Here is a tiny trained network, its code and every weight. The questions are about switching its units off for an input and a class, where a switched-off unit gives its printed mean instead of its output.

import numpy as np


def w(rows, s, z=0):
    codes = np.array(rows[::2]) - 128.0
    scale = np.full(codes.shape[1], s)
    scale[-1] = z or s
    return codes * scale


def f(y):
    return y / 2 * (1 + np.tanh(0.7978845608 * (y + 0.044715 * y**3)))


def log_softmax(a):
    a = a - a.max(-1, keepdims=True)
    return a - np.log(np.exp(a).sum(-1, keepdims=True))


def net(x, mask):
    res = np.array(x, float).reshape(1, 6) / 4 @ E
    y = f(res @ A[0][:, :-1].T + A[0][:, -1])
    res = res + np.where(mask, y, B[0][:, -1]) @ B[0][:, :-1]
    return log_softmax(res[-1] @ U[:, :-1].T + U[:, -1])


A, B = {}, {}
E = w([
[201,73,109,68,91,50,249],'x0',
[93,125,42,63,255,167,190],'x1',
[161,118,25,157,182,100,97],'x2',
[100,187,162,107,208,63,179],'x3',
[69,83,199,193,158,208,208],'x4',
[249,162,212,71,101,175,84],'x5',
],0.0098)
A[0] = w([
[45,144,12,154,135,60,125,217],'N0',
[108,125,123,228,202,126,204,235],'N1',
[124,215,170,124,195,140,105,202],'N2',
[159,168,161,92,159,108,136,165],'N3',
[138,148,82,128,122,95,142,175],'N4',
[125,92,204,109,116,127,93,140],'N5',
[209,186,158,90,104,113,100,218],'N6',
[114,176,167,71,120,176,95,254],'N7',
[140,23,146,160,83,156,189,174],'N8',
[91,159,135,121,53,65,104,135],'N9',
[121,146,122,157,244,187,223,163],'N10',
[154,142,96,192,127,93,127,137],'N11',
[71,191,172,174,201,125,110,199],'N12',
[193,98,113,67,115,204,68,186],'N13',
[186,137,98,47,68,124,245,207],'N14',
[130,115,14,202,103,108,128,202],'N15',
[138,45,126,108,118,78,175,187],'N16',
[38,132,130,172,77,161,167,187],'N17',
[110,42,171,117,118,221,188,150],'N18',
],0.011,0.0051)
B[0] = w([
[100,60,69,122,105,75,114,241],'N0',
[117,75,135,145,161,143,181,240],'N1',
[180,154,107,185,97,92,155,198],'N2',
[178,149,156,134,146,90,129,169],'N3',
[123,108,155,124,152,63,103,158],'N4',
[160,169,156,112,105,175,114,180],'N5',
[195,198,224,178,103,65,5,225],'N6',
[162,180,123,176,110,179,130,200],'N7',
[44,99,202,83,138,178,114,206],'N8',
[139,124,141,83,81,113,147,179],'N9',
[104,122,134,178,172,126,165,247],'N10',
[145,78,109,109,100,112,114,152],'N11',
[174,125,78,144,96,131,179,224],'N12',
[126,143,122,163,152,161,77,208],'N13',
[119,179,171,106,215,112,112,238],'N14',
[111,55,85,96,151,115,83,204],'N15',
[118,117,160,78,182,104,160,190],'N16',
[156,119,95,87,91,161,190,214],'N17',
[82,140,159,141,123,164,133,218],'N18',
],0.011,0.015)
U = w([
[83,95,181,106,111,210,136,149],'0',
[175,186,207,177,52,112,29,163],'1',
[117,161,78,72,51,112,89,8],'2',
[147,179,140,81,9,208,149,46],'3',
[110,137,55,178,130,179,28,176],'4',
[129,184,162,65,175,93,105,166],'5',
[107,51,83,86,103,68,91,216],'6',
[128,142,101,225,126,120,165,5],'7',
],0.011,0.0016)

Each question gives the input, the list of numbers given to net, and the class t.
The units are the neurons (one row each of A and B). Each row of codes is followed by its name. A weight is (code - 128) times the scale printed after its matrix; where a second scale follows, it is the last column's (A, B and U).
mask holds one flag per neuron, in row order. A switched-off neuron (its flag False) gives its mean, the last column of its row in B, instead of its output. The means were averaged over made-up inputs and are rounded, as every weight is.
A unit's drop is (log p(t) with every unit on - log p(t) with that unit switched off) / (log p(t) with every unit on - log p(t) with every unit switched off).
The circuit of an input: a set's keep is (log p(t) with only the set's units on - log p(t) with every unit switched off) / (log p(t) with every unit on - log p(t) with every unit switched off). Starting from the 12 units with the biggest drops (on a tie, the unit counted first), units are removed one at a time, each time the one whose removal leaves the highest keep (on an exact tie, the one counted first), for as long as the keep stays at least 0.8.
circuit, biggest first: the units of the circuit, biggest drop first
unit that matters most: the unit with the biggest drop
k most important neurons: the k neurons with the biggest drops, biggest first
drop of u: that unit's drop, to one decimal
input [2,8,-5,-7,-6,-1], class 5: 2 most important neurons : [N14, N12]
input [-8,3,-3,4,-3,1], class 7: circuit, biggest first : [N12, N2]
input [5,-8,-8,5,-3,-4], class 5: unit that matters most : N16
input [0,1,-3,2,0,0], class 7: circuit, biggest first : [N6, N8]
input [3,7,0,1,7,-8], class 0: 2 most important neurons : [N8, N18]
input [7,-7,-8,0,-5,-5], class 5: 2 most important neurons : [N16, N14]
input [4,0,8,-1,7,7], class 0: 3 most important neurons : [N8, N18, N2]
input [4,2,0,-6,1,-6], class 6: 2 most important neurons : [N0, N15]
input [8,-1,0,8,3,-5], class 5: 2 most important neurons : [N14, N16]
input [-7,1,-5,5,-7,-2], class 1: 2 most important neurons : [N1, N10]
input [5,-1,4,-8,4,3], class 0: drop of N8 : 0.3
input [0,-7,-8,-5,-8,-7], class 2: drop of N11 : 0.0
input [2,1,3,7,-7,-3], class 6: drop of N0 : 0.1
input [-5,-1,3,7,-4,-2], class 6: circuit, biggest first : [N0]
input [5,8,1,8,3,1], class 7: 2 most important neurons : [N10, N1]
